(in the rows, 128 means zero)
Known rows:
[134 173 146 109 199 176 105 131 122 183 157 111 159 104  98 223 167 102
 111 194 140 112 130 141  89 123 108 181  79] -> k566
[108 121 154 136 128 127 114  82 111 126  71 114 141 138 106 122 101 157
 102 186 193 105 124 126 116 192 135  64  90] -> k15
[142 127 129 145 137 133 134 130 133 119 144 132 138 112 118 137 135 123
 121 139 127 116 120 127 117 107 125 127 128] -> k863
[122 184 141 133 162 171 122 149 120 167 128 118 124 140  88 195 137 110
 100 204 131 132 139 151 128 161  79 164  85] -> k346
[117 154 164 127 185  97  77 106 128 137 120 111 153 113 123 143 154 114
 116 139 141 105 127 139  91  81 154 114 114] -> k894
[136 130 126 154  90 145 150 153 141 117 121 131 115 132 133 114 120 140
 135 128 133 114 135 133 147 157 105 140 140] -> k791
[143 122 134 153 133 135 132 132 134 116 143 131 137 113 118 136 138 122
 124 137 128 115 122 126 117 104 127 120 127] -> k413
[116 131 144 124 149  96 108 119 122 124 114 109 120 128 144 132 125 108
 118 126 134 118 120 136 117 115 150 122 126] -> k509
[139  65  85  78 108 159 173 129 133 145 182 155 102 141 159 138 117 133
 169  39  80 198 122  92 170 155 131 143 128] -> k71
[118 153 136 170 135 154 114 133 117 129 118 152 133 153  85 114 144 132
 118 151 128 151 143 147 136  80 105 102 100] -> k97
[133 132 142 132 143 111  89 111 116 149 166 123 187  95 110 142 169 113
 119 203 113 128 135 122  90  66 133  97 132] -> k601
[129 155 139 161 126 134 120 137 130 119 112 134 138 126  91 120 131 129
 108 171 134 118 135 148 120 110 104 110 131] -> k696
[121 151 157 147 132 105  83 111 118 128  80 126 112 139 122  95 112 106
 109 154 149 113 136 148 116 102 125  91 151] -> k18
[ 83  84 169 114  77 109 182 115 140 121  80 109 114 133 115 108 107 156
 124 123 159 130 125 101 146 208 144  90  87] -> k470
[125 129  99 144 125 148  93 119  88 134 131 137 171 135 109 124 142 130
 120 198 129 154 136 152 116  75 126  87 122] -> k300
[160  60 109 101  90 148 172 136 157 130 171 141  97 118 178 134 111 127
 171  44  97 150 119  87 157 169 133 137 159] -> k12
[134 145 131 140 143 126 117 126 128 122 125 133 146 113  88 131 130 117
 104 167 121 129 126 145 109  96 113 100 135] -> k339

Facts:
k108 | η sigaful | Ω k604 k677 k905
k11 | η sigaful | ε k964
k119 | η sigaful | ε k693
k12 | η plobal | ε k204
k120 | η plobal
k123 | η fupen | Ξ k633
k126 | η kudon | Ξ k856
k127 | η fupen | ε k566 | Ξ k853 | Ω k346 k256
k132 | η kudon | ε k782 | Ω k587 k346
k139 | η fupen | ε k233
k15 | η fupen | ε k863 | Ξ k743
k153 | η dregror | Ω k721 k15
k171 | η plobal
k18 | η fupen | ε k184 | Ξ k623
k180 | η plobal | Ω k924 k865
k184 | η sigaful | ε k430 | Ξ k392
k186 | η fupen | ε k470 | Ξ k500
k19 | η sigaful
k191 | η plobal | ε k18
k202 | η fupen | Ξ k743 | Ω k311 k257 k722 k735
k204 | η plobal | ε k327
k229 | η fupen | Ξ k123
k233 | ε k404
k24 | η dregror | ε k69 | Ξ k19 | Ω k721
k246 | η fupen | Ω k924
k248 | η plobal | Ξ k874 | Ω k596 k257 k943
k25 | η kudon | Ξ k721 | Ω k912 k134 k827 k892
k250 | η fupen | ε k597 | Ξ k233
k256 | η plobal | ε k587
k257 | η kudon | ε k325 | Ξ k959
k271 | ε k132
k277 | η dregror | ε k735
k283 | η plobal
k291 | Ω k184 k254 k604
k293 | η fupen | ε k913 | Ω k662
k300 | ε k846 | Ω k233 k601 k661 k15
k311 | η plobal | ε k409
k313 | η fupen | Ω k139 k696 k425
k319 | η fupen | ε k515 | Ξ k392
k324 | η dregror
k325 | η plobal | Ξ k345
k327 | η fupen | ε k368
k339 | ε k780
k341 | Ω k19 k666 k989
k345 | ε k721 | Ω k601
k346 | η fupen | ε k492
k349 | ε k896
k352 | η plobal | Ω k696 k409 k827
k361 | η fupen | ε k392 | Ξ k233
k368 | η plobal | Ξ k964
k392 | ε k313
k404 | η sigaful
k409 | η kudon | ε k791
k413 | η dregror | ε k120
k423 | η kudon | ε k12 | Ξ k500
k428 | η kudon | ε k345 | Ξ k291
k430 | η plobal | ε k186 | Ξ k339
k470 | η sigaful | ε k750 | Ξ k743
k486 | η sigaful | ε k250 | Ω k303 k912 k828
k492 | η sigaful | ε k428 | Ω k949 k621 k361
k497 | η kudon | Ξ k743 | Ω k846 k11
k498 | η sigaful | ε k853
k509 | η dregror | ε k998 | Ξ k780
k515 | η plobal | ε k799
k518 | η fupen
k540 | η plobal | ε k15
k555 | η plobal | ε k989 | Ξ k964
k56 | η fupen | Ξ k19
k566 | η kudon | ε k346
k574 | η dregror | Ξ k108
k58 | η plobal | ε k828 | Ξ k107 | Ω k324 k765 k735
k584 | η fupen | ε k959 | Ξ k300 | Ω k943 k865
k587 | η fupen | Ξ k946
k593 | η plobal
k596 | η sigaful | Ξ k392
k597 | ε k423
k6 | ε k729
k601 | η kudon | ε k256
k604 | η sigaful | ε k349 | Ξ k722
k621 | η plobal | ε k153 | Ξ k345
k623 | η plobal | ε k24
k624 | η sigaful | ε k593 | Ξ k714
k645 | η dregror | Ξ k98
k656 | ε k413
k661 | η sigaful
k662 | η fupen
k666 | η sigaful | ε k283 | Ξ k300
k673 | η kudon | Ξ k743
k677 | η plobal | Ξ k6
k681 | η fupen | ε k371
k69 | ε k776
k693 | η plobal
k696 | η fupen
k708 | η sigaful | ε k171 | Ξ k959
k71 | η plobal | ε k202 | Ω k12 k621 k662
k712 | η sigaful | Ξ k500
k721 | ε k708
k724 | η kudon | ε k604 | Ξ k19
k729 | η kudon | Ω k15
k73 | η dregror | ε k277 | Ξ k791
k735 | η plobal | ε k518 | Ξ k743
k743 | ε k19
k750 | η dregror | Ω k69 k943 k500 k791 k863
k765 | η sigaful | Ξ k270
k776 | η kudon | ε k656
k780 | η dregror | ε k645 | Ξ k303
k782 | η plobal | ε k425
k791 | η sigaful
k792 | η plobal | ε k905 | Ξ k371
k799 | η plobal
k827 | η kudon | ε k621
k828 | η dregror | ε k180 | Ξ k362
k835 | ε k681
k846 | η fupen | ε k119 | Ξ k722
k853 | η plobal | ε k509 | Ξ k874 | Ω k601 k392
k856 | Ω k792
k863 | η dregror | ε k290
k865 | η plobal
k874 | Ω k587 k666 k498
k882 | η sigaful | Ω k792 k325 k645
k892 | η dregror | Ξ k714
k894 | η kudon | Ξ k204
k896 | η dregror | ε k293 | Ξ k69 | Ω k846 k621 k327
k905 | η sigaful
k907 | η plobal | ε k73 | Ξ k311
k912 | η sigaful
k913 | η kudon | Ω k623 k56 k673
k924 | η plobal | Ξ k425
k943 | η fupen | ε k191 | Ξ k392
k949 | η sigaful | ε k311
k957 | η dregror
k959 | ε k835
k97 | η fupen | Ω k470 k12 k346 k362
k98 | ε k246
k989 | η plobal
k998 | η plobal | ε k257

Rows:
No name comes twice in this set of rows, the named rows included.
[113  80  85  55 102 133 166 123 116 143 144 127  98 142 199 108 110 129
 170  30 121 160 116 115 155 156 160 191 135]  k248
[131 132 126 151  94 142 143 153 142 117 122 123 114 136 146 113 121 134
 135 125 131 120 131 152 150 152 104 136 140]  k19
[ 88 160 117 103 134 119 114 114  90 132  76 133 131 144  97  78 118 115
 106 144 149 141 132 169 112  73 134 140 123]  k584
[130 152 139 155 142 129 112 133 131 119 125 124 144 117 110 124 138 118
 111 158 134 116 124 164 112  91 112 115 127]  k500
[119  48 138  60  92 116 195  87 141 150 144 119  96 124 180 123  93 148
 155  60 146 138 107  55 152 247 156 144 110]  k735
[169  62 107 101  87 155 164 130 151 137 170 144  95 116 189 127 105 121
 172  51 110 138 120  87 150 169 130 148 171]  k204
[132 148 148 171 167 157  95 118 123 132 149 146 170 120 108 130 184 136
 137 134 149 111 136 136 102  42 139 130  89]  k913
[118 150 135 171 130 156 115 133 115 126 116 152 135 150  87 110 144 133
 121 153 133 144 143 149 134  77 108 105 103]  k293
[127 145 149 155 182 151  91 112 124 140 155 153 163 127  92 140 178 127
 130 127 125 142 134 133 108  39 133 106  87]  k132
[128  71  98  44 107 104 159 123 136 140 145 114  94 126 190 139  92 118
 155  51  96 161 112  99 151 195 153 148 159]  k907

Now the same elements, written a new way:
Known rows:
[123 163 161 167 131 122 137 147 121 123 119 132 121 116 137 115 151 152
 161 126 140 125 129 131  93 154 100 142 151 147  99 108 151 128 121 143
 133] -> k58
[138 163 194 161 125 124 138 153 119 125 114 133 119 116 142 115 147 157
 174 119 140 125 125 132  91 144  99 146 153 151  98 111 136 138 122 144
 127] -> k248
[157 162 153 150 134 116 142 135 118 123 115 131 123 115 155 121 127 137
 154 116 157 137 129 144  94 152 100 150 150 164  98 113 141 123 123 145
 141] -> k352
[124 163 129 134 133 110 142 121 123 122 133 146 134 114 118 135 152 183
 150 149 134 122 112 145  90 135 101 146 150 145  98 161 122 138 142 144
 100] -> k24
[122 161 178 150 148 117 135 141 119 120 114 133 119 121 138 115 134 137
 169 119 157 127 123 114  95 143 100 143 150 162  99 112 144 122 127 144
 124] -> k865
[122 162 154 133 163 111 137 126 118 186 114 133 123 117 141 109 130 154
 181 117 140 131 126 134 104 152 108 143 168 151 100 113 128 107 129 145
 101] -> k254
[127 164 151 135 137 110 136 122 118 135 118 130 122 119 124 120 128 151
 166 118 138 126 111 129  93 139 100 145 154 154  99 115 120 119 128 146
 100] -> k518
[129 159 133 134 130 111 136 120 118 124 137 131 120 115 120 132 128 142
 150 143 139 122 114 144  93 136 101 142 158 151 101 120 119 110 141 157
  99] -> k827
[120 161 158 133 127 110 136 122 119 125 130 132 128 114 121 127 159 169
 161 153 134 123 111 128  93 136 102 141 159 147 100 110 119 121 142 142
  99] -> k257
[126 164 151 134 130 109 140 121 117 143 131 141 119 124 120 123 131 159
 154 115 140 123 122 117  94 138 102 142 162 145 104 111 126 105 119 164
  99] -> k327
[121 166 128 135 129 110 135 123 120 123 131 139 144 123 118 122 140 146
 155 139 133 123 111 129  94 133 101 143 153 142  99 118 118 110 132 147
 102] -> k601
[123 163 129 135 154 120 136 120 126 152 140 134 142 125 159 108 126 138
 202 119 144 145 124 131 114 182 101 145 204 147 106 108 119 105 147 162
  99] -> k721
[122 162 165 148 158 110 135 126 119 124 117 137 122 130 120 143 126 137
 166 116 158 126 107 114  94 135 100 144 150 159  98 111 125 126 129 146
 122] -> k791
[135 161 179 142 129 122 146 139 118 123 114 133 121 117 147 108 138 148
 157 118 143 127 135 126  91 151 100 151 151 151  99 110 141 114 120 142
 119] -> k368
[120 173 148 134 196 111 137 125 119 194 117 133 121 130 138 120 127 147
 182 117 142 135 119 121 109 157 106 142 162 143 101 111 119 105 128 147
  99] -> k362
[132 161 154 147 130 110 135 125 119 135 130 149 122 141 137 148 128 138
 155 115 169 132 134 116  94 151 100 142 154 145  98 113 188 104 119 176
 142] -> k204
[121 164 134 135 142 112 135 123 119 183 126 133 122 114 135 115 132 159
 172 127 133 129 128 138 102 159 108 143 165 145 103 112 132 106 128 148
  99] -> k271

Rows:
No name comes twice in this set of rows, the named rows included.
[129 162 162 134 129 109 134 123 118 216 132 134 120 122 133 128 139 168
 169 123 140 128 139 133  99 149 111 144 177 147 102 112 165 105 118 174
 101]  k597
[247 162 127 133 132 137 163 121 120 126 114 132 188 113 119 165 162 137
 152 146 133 161 107 149  96 142 101 144 150 224 115 112 225 122 120 143
 103]  k184
[121 161 129 138 158 122 137 119 132 153 152 134 147 128 174 109 128 140
 212 116 141 159 118 140 113 200 101 144 202 145 104 110 118 105 147 167
  96]  k345
[130 162 171 144 129 111 142 132 120 133 123 162 124 143 129 124 132 143
 150 116 161 127 143 108  93 144 101 144 154 146 102 112 177 107 118 175
 118]  k12
[127 175 148 165 129 111 143 154 120 121 115 175 158 118 122 108 155 139
 151 132 155 122 120 118 109 201 132 158 151 198 132 111 120 167 117 163
 101]  k470
[121 164 145 134 130 110 140 120 119 123 136 133 127 114 119 119 149 178
 156 148 133 122 117 140  92 133 100 144 158 143 100 124 121 114 132 143
 101]  k724
[125 171 144 138 204 111 135 126 118 203 127 134 121 131 147 140 128 150
 191 116 139 142 114 134 109 172 103 143 160 143  98 119 119 108 124 149
 100]  k874
[144 163 173 133 127 109 134 119 119 125 133 141 141 119 122 182 149 153
 156 116 135 126 107 158  91 136 101 151 149 149  98 127 125 154 128 144
 102]  k750
[152 159 150 133 135 110 138 125 117 135 123 132 120 114 125 128 126 153
 159 119 141 130 114 152  94 138 101 151 150 158  97 125 120 121 125 148
 103]  k313

Now the same elements, written a new way:
Known rows:
[137 182 113 165 130 119  91 174 150 156  82 146 132  82 157 122 138 163
 133 103 148 129 203 144 142 112 168 101 163 143 115 129 152 164 148 149
 122 129 172] -> k623
[125 130 156 138 131 121 164 144 114 104 135 158 139 140 141 149 171 108
 113 133 103 117 169 124 107 125 106 118  99  96 143 150 130 155 146 129
  97 134 128] -> k949
[110 135  70 111 135 117 199 144  91 124 136  98 140 106 128 153 114  80
 136 184 138 116 120 119  99 149 124 117 143 126 101 125  98  60 114 139
 180 109 117] -> k428
[133 129 176 113 128  92 159 112 110 138 143 154 164 128  78 154 111 123
 123  94 131 123 168 112 111 134  98 115 132 121 176 132 129 116  82 123
  99 176 102] -> k319
[137  92 170  91 192  87 187 107 112 124 174 151 112 177 135 133 196 148
 106 177 106 142 102  76  89  93  94 129 121 119 137 149 169 156 143  42
 149 135 106] -> k624
[ 86 173  85 202 120 130  90 160 176  86 151 159 112 111 161 136 181 123
 110 126 129  96 123 101  59 128 133 134 124 126 124 118 121 120 158 172
 177  85 152] -> k345
[118 105 152 142 115 171 122 164 182  88 132 168 115 119 151 111 135 129
 139 153  83 118 134 158 117 140 168 132 135 142 115 139 113 180 194 107
 140  98 151] -> k69
[124 119 164 130 126 116 156 142 124  96 133 163 147 130 142 148 173 110
 123 136 112 119 169 128 104 128 112 114  92  98 149 140 133 154 145 117
  93 132 127] -> k498
[147 124 135 146 148 130 185 106  98  99 102 122 141 132  95 174 131 108
 130 133 123 175 154 108 104 114  99 102 150 160 153 131  99 150  73 132
 102 193 122] -> k584
[144  81 183  93 140 105 153 112  62 104 142 113 146 176 103 120 124 153
 149 138 130 149 135 164 165 147 144 122  99 138 116 127 128 156  72 106
 112 173  95] -> k229
[130  91 178 115 138 116 123 149  88  88 142 115 153 170 128 102 131 156
 153 138 118 143 143 175 171 138 158 119  89 134 100 110 117 182  85 115
 110 154 101] -> k123
[166  94 105 120 135 128 114  65 118 171 110  74 101 101 178 153 138 133
 156 113 127 130  81 114 179 148 103 109 180 148 114 123 104  89 113 107
 127 148 111] -> k645
[137 105 119  76 121 107 213 131 100 144 147 109 141  95 121 146  99  94
 142 166 138 123 112 120 117 154 117 116 146 127 117 130 118  55 137 130
 175 110  94] -> k673
[125 103 153 130 118 139 171  88 101  81 149 143 141 129 104 147 119 114
 135 157  84 145 108 118 102 135  81 117 119 150 159 159 110 142 123 103
 111 160 116] -> k596
[129 102 155 109 126 136 154  87 109  97 160 156 132 162 110 153 147 121
 135 150 101 137 106 116  93 146 103 129 104 116 159 146 128 129 117  97
 119 146 113] -> k712
[132 137 134 106 105 139 131 131 124 117 145 139 138 102 138 133 129 144
 141 166 131 143 113 142 108 131 113 146 115 101 127 130 137 139 140 123
 105  98 135] -> k134
[126 123 124 143 163 138 123 127 136 121 126 119 115 185 116 137 163  88
 109 102 130 123 138 121 135 121 144 131  94 102 137 110 112 137 109 131
  89 153 128] -> k97

Rows:
No name comes twice in this set of rows, the named rows included.
[109 116 127 134 123 150 132  78 123 104 150 114 127 181  67 145  99 111
 137 120 106 142  85 115 108 151 121 131 131 155 161 112  85 117  76  96
 121 190 101]  k202
[182 130 137 164 135 153 133 165 159  88  99 138 114  91 212 155 205 140
 137 140 132 155 154 131 122 100 105 120 142 116 113 134 109 163 171 205
 106  97 169]  k339
[118 132 155 110  94 136 124 134 121  96 167 149 155 102 158 134 152 143
 148 151 107 132 115 135 102 130  98 143 103  86 127 124 125 149 134 103
  74 116 137]  k912
[132  88 172 120 128 147 128 193 111  69 137 145 138 152 137  76 131 167
 153 169 127 150 152 187 150 132 179 144  81 132  95 118 136 192 139 167
 121  96 137]  k633
[102 127  84 126 134 123 182 195 109 115 128 103 133  98 133 127 121  83
 126 178 136 114 130 131 109 141 160 125 142 114  83 123 101  89 134 133
 180 101 128]  k566
[157 123  97  64 130 135 187 144 113 149 148  98 129 116 108 150 104  91
 136 176 157 157  99 126  91 133 132 140 151  91  99  91  86  67  92 151
 146 107 109]  k25
[111 116 170 150 113  99 126 121 130  77 164 155 134 133 161 129 169 153
 130 129 116 101 119 115 105 155  96 129  99 121 138 132 121 144 127 139
 145 120 111]  k661
[126 174  61 139 104 128  81  42 129 200 117 109 109 100 115 144 101 128
 127  89 136 111  88  96 137 146  96 128 164 147 156 146 160  71 138 107
 140 135 130]  k325
[ 97 123 157 122 103  72 131  81  88 112 162 132 153 124 122 148 137 139
 136 107 116  94 133 108 129 169  87 105 119 144 154 130 139 108  88 103
 149 160  73]  k15
[161 140  96 132 139 143 140  77 123 163  93 115 107 148  73 130  75 137
 115 115 132 176 124 110 127 112 144 124 177 193 153 139 140 131 101 119
 152 178 137]  k248
[107 124 128 121  79 135 127 175 157 104 159 129 131 116 120 132  63  74
 152 124 149  91 115 155 118 194 156 133 122 127 115  89  73  54  99 196
 196  94  82]  k729

Now the same elements, written a new way:
Known rows:
[145 214  98 104 142  79  95 118 140 113 145 144  98 111] -> k127
[123 146 111 114 119 105 101 117 170 105 125 140 162 131] -> k248
[153 110 120 229 109  71 154 143 152 108 157 109 156  43] -> k943
[151 133 127 141 120 156 136 167 104 135 121 159 102 124] -> k912
[112 132 168  82 100  70 128 149 163  96 116 112 119 130] -> k171
[130 161 126 150 111 140 126 159 106 135 150 169 126 124] -> k765
[131 122 126 106 136  88 141 105 148 140 112  77 153 167] -> k913
[149 118 125 134 124 129 133 149 149 110 112 150 115 129] -> k696
[117 147 114 135 131  99 100 118 178 107 127 139 155 122] -> k58
[153 146 151 135 105 143 135 141 113 161 127 157 116 128] -> k905
[152 156 119 119 128 156 122 187  89 125 134 131 142 117] -> k882
[145 132 101 126 122 100 133 131 156  87 134 123 149 168] -> k325
[149 153 123 140 111 110 139 140 156 115 140 152 143 148] -> k587
[131 134 121 130 134 117 145 139 120 140 117 144 145 129] -> k413
[108 103 131 135 113 148 116  96  85 167 145 119  94 134] -> k254
[170 103 121 200 119  41 122 150 138 111 166 104 146  56] -> k319
[112  99 127 107 125 178 138 110  72 152 136 101 104 119] -> k270

Rows:
No name comes twice in this set of rows, the named rows included.
[ 99 122 237 142 205 222 144  98  45 120 115  76  95 114]  k743
[138 163 133 159 108 133 110 146 120 164 129 170 114 131]  k604
[150 140 136 140 115 149 131 162 112 148 129 154 106 127]  k661
[127 119 119 124 139 112 122 127 190 115 122 119 135 119]  k540
[105  89 105 131 147 101 136 110 160 106 104 120 114 137]  k827
[119  91 136 106 117 175 144 105  64 150 140 102 113 131]  k371
[106  89 115 141 117 159 125 117  64 136 136 120  93 139]  k134
[133 108 142 101 138 135 161 112 187 112 125 133 125 114]  k311
[145 156 116 135 115 112 111 139 152 120 128 147 139 137]  k229
[151 112 125 134 145 161  92 188 104 143 130 157 125 115]  k486
[170 103 134 210 102  69 148 161  78 126 187 136 140  59]  k596
[134 157 115 145 125 117 117 151 174 122 140 147 128 135]  k361

